Below is a small trained network, with its code and all its weights. Each question gives an input and a target symbol and asks what happens when units are switched off, that is, made to give their printed mean instead of their output.

import numpy as np


def w(rows, s, z=0):
    codes = np.array(rows[::2]) - 128.0
    scale = np.full(codes.shape[1], s)
    scale[-1] = z or s
    return codes * scale


def f(y):
    return y / 2 * (1 + np.tanh(0.7978845608 * (y + 0.044715 * y**3)))


def softmax(a):
    e = np.exp(a - a.max(-1, keepdims=True))
    return e / e.sum(-1, keepdims=True)


def log_softmax(a):
    a = a - a.max(-1, keepdims=True)
    return a - np.log(np.exp(a).sum(-1, keepdims=True))


def net(x, mask):
    ids = ['γζηθλπτφ'.index(c) for c in x.split()]
    T = len(ids)
    res = E[ids] + P[:T]
    u = 0
    for l in range(2):
        q, k, v = (res @ M[l].T for M in (Q, K, V))
        z = softmax(np.where(np.tri(T) > 0, q @ k.T / 4**0.5, -1e9)) @ v
        res = res + np.where(mask[u], z, O[l][:, -1]) @ O[l][:, :-1]
        u += 1
        y = f(res @ A[l][:, :-1].T + A[l][:, -1])
        res = res + np.where(mask[u : u + 8], y, B[l][:, -1]) @ B[l][:, :-1]
        u += 8
    return log_softmax(res[-1] @ U[:, :-1].T + U[:, -1])


Q, K, V, O, A, B = {}, {}, {}, {}, {}, {}
E = w([
[238,130,204],'γ',
[90,22,217],'ζ',
[75,2,150],'η',
[129,44,123],'θ',
[171,44,198],'λ',
[156,92,218],'π',
[154,111,157],'τ',
[26,104,10],'φ',
],0.007)
P = w([
[103,90,194],'0',
[155,183,94],'1',
[177,62,71],'2',
[75,177,143],'3',
[217,44,2],'4',
[14,160,188],'5',
],0.0079)
Q[0] = w([
[128,131,135],'L0H0',
[194,142,189],'L0H0',
[7,91,202],'L0H0',
[135,122,120],'L0H0',
],0.016)
K[0] = w([
[120,123,130],'L0H0',
[47,125,218],'L0H0',
[232,8,141],'L0H0',
[124,151,129],'L0H0',
],0.013)
V[0] = w([
[253,66,117],'L0H0',
[179,93,110],'L0H0',
[168,115,126],'L0H0',
[23,254,240],'L0H0',
],0.0053)
O[0] = w([
[235,235,157,202],'L0H0',
[180,176,113,166],'L0H0',
[154,146,142,145],'L0H0',
[13,46,254,5],'L0H0',
],0.0047,0.0031)
A[0] = w([
[85,209,161,231],'L0N0',
[101,162,139,197],'L0N1',
[125,81,70,88],'L0N2',
[125,121,122,4],'L0N3',
[75,223,157,178],'L0N4',
[193,184,121,108],'L0N5',
[109,171,154,133],'L0N6',
[170,7,111,91],'L0N7',
],0.011,0.0033)
B[0] = w([
[217,10,152,177],'L0N0',
[154,75,122,146],'L0N1',
[127,114,202,168],'L0N2',
[73,185,190,93],'L0N3',
[204,36,120,160],'L0N4',
[40,112,117,156],'L0N5',
[156,75,151,127],'L0N6',
[111,249,58,253],'L0N7',
],0.013,0.0039)
Q[1] = w([
[101,200,74],'L1H0',
[108,3,175],'L1H0',
[175,78,187],'L1H0',
[90,119,105],'L1H0',
],0.018)
K[1] = w([
[99,168,211],'L1H0',
[217,133,9],'L1H0',
[146,79,55],'L1H0',
[145,161,136],'L1H0',
],0.014)
V[1] = w([
[214,195,165],'L1H0',
[183,160,180],'L1H0',
[180,219,25],'L1H0',
[249,216,193],'L1H0',
],0.013)
O[1] = w([
[174,206,206,121],'L1H0',
[134,180,191,94],'L1H0',
[251,140,84,251],'L1H0',
[176,231,239,105],'L1H0',
],0.015,0.0029)
A[1] = w([
[84,181,145,69],'L1N0',
[32,162,125,24],'L1N1',
[128,94,108,20],'L1N2',
[129,193,163,2],'L1N3',
[153,96,156,56],'L1N4',
[128,81,150,68],'L1N5',
[193,108,102,93],'L1N6',
[96,253,91,173],'L1N7',
],0.011,0.0076)
B[1] = w([
[138,194,102,159],'L1N0',
[78,158,150,173],'L1N1',
[188,213,148,166],'L1N2',
[126,152,5,168],'L1N3',
[92,123,128,149],'L1N4',
[135,141,98,136],'L1N5',
[80,127,129,247],'L1N6',
[144,76,181,233],'L1N7',
],0.024,0.011)
U = w([
[103,226,122,3],'γ',
[44,211,183,70],'ζ',
[1,102,170,103],'η',
[50,169,106,133],'θ',
[162,175,143,154],'λ',
[78,179,206,206],'π',
[115,90,207,219],'τ',
[113,39,61,127],'φ',
],0.0066,0.0065)

Each question gives the input, a string of symbols that net reads in full, and the target symbol t.
The units are the heads (4 rows each of Q, K, V and O) and the neurons (one row each of A and B). Each row of codes is followed by its name. A weight is (code - 128) times the scale printed after its matrix; where a second scale follows, it is the last column's (O, A, B and U).
mask holds one flag per unit, layer by layer, with each layer's heads first. A switched-off unit (its flag False) gives its mean, the last column of its rows in O or B, instead of its output. The means were averaged over made-up inputs and are rounded, as every weight is.
A unit's drop is (log p(t) with every unit on - log p(t) with that unit switched off) / (log p(t) with every unit on - log p(t) with every unit switched off).
The circuit of an input: a set's keep is (log p(t) with only the set's units on - log p(t) with every unit switched off) / (log p(t) with every unit on - log p(t) with every unit switched off). Starting from the 12 units with the biggest drops (on a tie, the unit counted first), units are removed one at a time, each time the one whose removal leaves the highest keep (on an exact tie, the one counted first), for as long as the keep stays at least 0.8.
circuit, biggest first: the units of the circuit, biggest drop first
unit that matters most: the unit with the biggest drop
top k neurons: the k neurons with the biggest drops, biggest first
top k neurons in layer l: the k neurons of layer l with the biggest drops, biggest first
input θ ζ θ λ λ η, target λ: circuit, biggest first => L1H0; L0N7
input π η π θ τ, target ζ: top 2 neurons in layer 1 => L1N0; L1N1
input φ φ φ π τ, target θ: top neuron in layer 0 => L0N2
input θ τ ζ, target τ: top 2 neurons in layer 1 => L1N7; L1N3
input γ ζ τ, target γ: circuit, biggest first => L1H0; L1N3
input φ τ ζ, target θ: top 4 neurons => L0N7; L1N2; L1N1; L1N7
input η θ λ ζ τ, target φ: circuit, biggest first => L1H0; L0H0; L0N7; L0N0
input τ γ γ τ γ, target π: circuit, biggest first => L1H0; L0N7
input π φ ζ τ φ, target ζ: circuit, biggest first => L1H0; L0N7
input λ φ ζ τ γ, target λ: top 2 neurons in layer 0 => L0N7; L0N5
input γ γ θ, target γ: top 2 neurons in layer 1 => L1N3; L1N0
input τ ζ φ γ η, target π: circuit, biggest first => L1H0; L1N7; L0N7; L1N0
input γ τ θ η ζ, target γ: top 2 neurons => L1N3; L0N7
input φ θ θ, target θ: top 3 neurons => L0N7; L1N2; L1N1
input η θ ζ, target φ: circuit, biggest first => L1H0; L0H0; L0N7
input φ θ φ, target θ: top 3 neurons => L1N2; L0N7; L1N1
input φ γ τ, target θ: top 4 neurons => L0N7; L1N2; L0N2; L1N1
input φ π π ζ ζ, target θ: top 2 neurons => L0N2; L0N7
input φ φ τ η, target φ: circuit, biggest first => L1H0
input φ φ η λ, target φ: circuit, biggest first => L1H0; L0N0
input τ φ ζ λ, target φ: unit that matters most => L0N7
